[[112 129 139 138 138]
 [143 137 122 127 142]
 [143 134 130 134 136]
 [131 111 136 114 157]
 [132 139 136 119 115]]
->
[138 127 130 111 132]

[[149 127 115]
 [148 128 116]
 [144 129 116]
 [113 135 129]
 [154 123 117]]
->
[115 128 144]

[[137 106]
 [146 157]
 [130 137]
 [131 152]
 [143 113]]
->
[106 146]

[[133 146]
 [152 114]
 [111 147]
 [144 133]]
->
[146 152]

[[119 129  99]
 [134 124 145]
 [128 128 128]]
->
[ 99 124 128]

[[137 141 115 131]
 [129 131 115 149]
 [135 140 114 134]]
->
[131 115 140]
---
[[118 128 119]
 [126 128 120]
 [132 128 130]
 [122 128 117]
 [124 128 122]
 [131 128 131]
 [137 128 136]
 [126 128 133]
 [126 128 127]
 [152 126 156]]
->
[[128 119 118]
 [128 120 126]
 [128 130 132]
 [128 117 122]
 [128 122 124]
 [128 131 131]
 [128 136 137]
 [128 133 126]
 [128 127 126]
 [126 156 152]]

[[141 137 149 133]
 [146 141 120 123]
 [135 145 119 121]
 [140 127 154 125]
 [120 118 151 125]
 [126 115 150 125]
 [125 122 130 110]
 [146 140 138 131]]
->
[[137 149 133 141]
 [141 120 123 146]
 [145 119 121 135]
 [127 154 125 140]
 [118 151 125 120]
 [115 150 125 126]
 [122 130 110 125]
 [140 138 131 146]]

[[116 111 147 114 125 130 145 133 128 106 140]
 [109 120 149 141 122 110 143 110 138 144 116]
 [112 142 141 146 135 147 122 138 112 113 140]
 [115 121 142 110 119 132 110 113 143 134 112]
 [123 142 109 143 144 123 126 111 146 107 114]]
->
[[111 147 114 125 130 145 133 128 106 140 116]
 [120 149 141 122 110 143 110 138 144 116 109]
 [142 141 146 135 147 122 138 112 113 140 112]
 [121 142 110 119 132 110 113 143 134 112 115]
 [142 109 143 144 123 126 111 146 107 114 123]]

[[149 150 143 134 129 128 128 128 128]
 [128 131 137 147 151 145 136 131 129]
 [142 150 149 141 133 129 128 128 129]
 [130 135 143 150 148 140 132 129 128]]
->
[[150 143 134 129 128 128 128 128 149]
 [131 137 147 151 145 136 131 129 128]
 [150 149 141 133 129 128 128 129 142]
 [135 143 150 148 140 132 129 128 130]]

[[149 127 121 134 148 127 120 152 118 150 148]
 [119 126 145 133 119 126 120 119 123 112 103]
 [150 128 121 133 139 123 123 146 122 142 142]
 [119 125 141 133 119 127 119 120 120 113 104]
 [118 124 149 135 125 128 114 124 120 117 104]]
->
[[127 121 134 148 127 120 152 118 150 148 149]
 [126 145 133 119 126 120 119 123 112 103 119]
 [128 121 133 139 123 123 146 122 142 142 150]
 [125 141 133 119 127 119 120 120 113 104 119]
 [124 149 135 125 128 114 124 120 117 104 118]]

[[118 126 127 153]
 [122 123 116 103]
 [114 129 124 144]
 [130 120 142 136]
 [114 129 124 153]
 [126 129 113 111]
 [122 120 127 103]
 [138 117 120 119]
 [134 138 116 119]
 [114 123 120 144]
 [130 129 113 111]
 [138 144 135 111]]
->
[[126 127 153 118]
 [123 116 103 122]
 [129 124 144 114]
 [120 142 136 130]
 [129 124 153 114]
 [129 113 111 126]
 [120 127 103 122]
 [117 120 119 138]
 [138 116 119 134]
 [123 120 144 114]
 [129 113 111 130]
 [144 135 111 138]]

[[131 146 129 130 114 124 120 134 140 125 113 131]
 [132 148 113 138 119 134 120 156 148 125 130 130]]
->
[[146 129 130 114 124 120 134 140 125 113 131 131]
 [148 113 138 119 134 120 156 148 125 130 130 132]]

[[121 137 141 137 129 108 126 123 127 143 136 142 140 132]
 [111 139 150 114 138 134 120 131 127 109 100 110 151 132]]
->
[[137 141 137 129 108 126 123 127 143 136 142 140 132 121]
 [139 150 114 138 134 120 131 127 109 100 110 151 132 111]]

[[109 118 139 136]
 [130 112 138 133]
 [122 134 132 131]
 [145 124 119 123]
 [124 111 141 129]
 [144 143 124 126]
 [113 148 132 140]
 [134 144 140 105]
 [138 134 137 105]
 [123 152 131 121]]
->
[[118 139 136 109]
 [112 138 133 130]
 [134 132 131 122]
 [124 119 123 145]
 [111 141 129 124]
 [143 124 126 144]
 [148 132 140 113]
 [144 140 105 134]
 [134 137 105 138]
 [152 131 121 123]]
